Here is a tiny trained network, its code and every weight. The questions are about switching its units off for an input and a class, where a switched-off unit gives its printed mean instead of its output.

import numpy as np


def w(rows, s, z=0):
    codes = np.array(rows[::2]) - 128.0
    scale = np.full(codes.shape[1], s)
    scale[-1] = z or s
    return codes * scale


def f(y):
    return y / 2 * (1 + np.tanh(0.7978845608 * (y + 0.044715 * y**3)))


def log_softmax(a):
    a = a - a.max(-1, keepdims=True)
    return a - np.log(np.exp(a).sum(-1, keepdims=True))


def net(x, mask):
    res = np.array(x, float).reshape(1, 4) / 4 @ E
    y = f(res @ A[0][:, :-1].T + A[0][:, -1])
    res = res + np.where(mask, y, B[0][:, -1]) @ B[0][:, :-1]
    return log_softmax(res[-1] @ U[:, :-1].T + U[:, -1])


A, B = {}, {}
E = w([
[144,133,121,121,171,81,34,169,86,47,125,95],'x0',
[26,197,136,200,127,168,125,146,126,95,120,66],'x1',
[129,107,47,112,87,150,60,162,213,76,108,173],'x2',
[160,210,147,71,7,105,124,120,168,123,15,112],'x3',
],0.012)
A[0] = w([
[92,152,212,172,134,91,137,210,75,88,79,99,247],'N0',
[104,59,61,216,152,128,79,189,170,82,154,130,125],'N1',
[149,210,165,32,77,32,95,128,155,133,121,9,203],'N2',
[134,105,34,124,107,170,200,115,197,118,105,154,108],'N3',
[107,203,155,133,92,159,116,168,179,185,113,67,70],'N4',
[101,127,81,165,111,195,138,121,190,177,119,118,198],'N5',
[126,182,113,118,93,144,120,135,200,138,9,110,249],'N6',
[150,186,143,145,76,107,214,184,154,169,62,97,255],'N7',
[2,118,96,185,191,161,96,179,106,119,199,84,224],'N8',
[164,71,108,154,107,82,152,160,242,100,131,220,194],'N9',
],0.0083,0.0032)
B[0] = w([
[98,194,203,138,128,129,117,130,181,113,96,129,205],'N0',
[76,147,57,159,218,5,94,95,121,182,230,116,211],'N1',
[89,161,201,144,142,198,132,174,109,115,69,229,245],'N2',
[159,143,112,100,193,188,102,153,144,92,44,204,189],'N3',
[108,108,43,86,150,131,117,148,154,88,156,105,183],'N4',
[94,221,182,149,105,168,144,142,154,123,24,159,181],'N5',
[32,229,45,93,143,147,47,238,77,68,151,127,248],'N6',
[83,129,135,156,168,113,164,149,111,18,112,166,232],'N7',
[108,122,249,205,2,21,239,86,46,141,178,192,245],'N8',
[124,81,111,98,155,179,2,162,112,80,97,165,219],'N9',
],0.0084,0.014)
U = w([
[89,148,214,174,114,121,204,112,90,118,138,157,238],'0',
[150,81,103,120,174,89,146,116,84,160,181,119,150],'1',
[65,155,114,114,150,172,114,170,119,76,77,156,139],'2',
[125,186,103,124,90,146,149,160,119,142,115,90,13],'3',
[158,146,90,131,122,148,139,109,134,122,113,64,6],'4',
[250,61,119,67,134,171,127,137,108,119,123,146,109],'5',
],0.012,0.0027)

Each question gives the input, the list of numbers given to net, and the class t.
The units are the neurons (one row each of A and B). Each row of codes is followed by its name. A weight is (code - 128) times the scale printed after its matrix; where a second scale follows, it is the last column's (A, B and U).
mask holds one flag per neuron, in row order. A switched-off neuron (its flag False) gives its mean, the last column of its row in B, instead of its output. The means were averaged over made-up inputs and are rounded, as every weight is.
A unit's drop is (log p(t) with every unit on - log p(t) with that unit switched off) / (log p(t) with every unit on - log p(t) with every unit switched off).
The circuit of an input: a set's keep is (log p(t) with only the set's units on - log p(t) with every unit switched off) / (log p(t) with every unit on - log p(t) with every unit switched off). Starting from all 10 units, units are removed one at a time, each time the one whose removal leaves the highest keep (on an exact tie, the one counted first), for as long as the keep stays at least 0.8.
circuit, biggest first: the units of the circuit, biggest drop first
unit that matters most: the unit with the biggest drop
top k neurons: the k neurons with the biggest drops, biggest first
drop of u: that unit's drop, to one decimal
input [-2,3,-5,5], class 2: top neuron : N8
input [7,-8,7,1], class 5: circuit, biggest first : N6; N7; N5
input [3,0,-5,2], class 0: top 3 neurons : N6; N9; N3
input [1,-6,8,-2], class 5: top 3 neurons : N6; N2; N7
input [-5,-7,-7,-3], class 1: circuit, biggest first : N8; N2
input [2,2,-8,4], class 2: top 2 neurons : N8; N4
input [5,-8,5,-2], class 5: top 3 neurons : N9; N8; N6
input [7,-5,-3,-8], class 1: top 2 neurons : N1; N2
input [0,-5,-5,0], class 1: top 4 neurons : N8; N2; N5; N0
input [3,3,-2,-6], class 0: drop of N8 : 0.2
input [2,5,2,-8], class 0: drop of N8 : 0.8
input [-2,-5,-4,5], class 2: drop of N8 : 3.1
input [3,-7,-4,-8], class 1: drop of N0 : 0.1
input [3,-1,4,-7], class 1: unit that matters most : N1
input [-2,-6,-5,-1], class 1: top 2 neurons : N8; N2
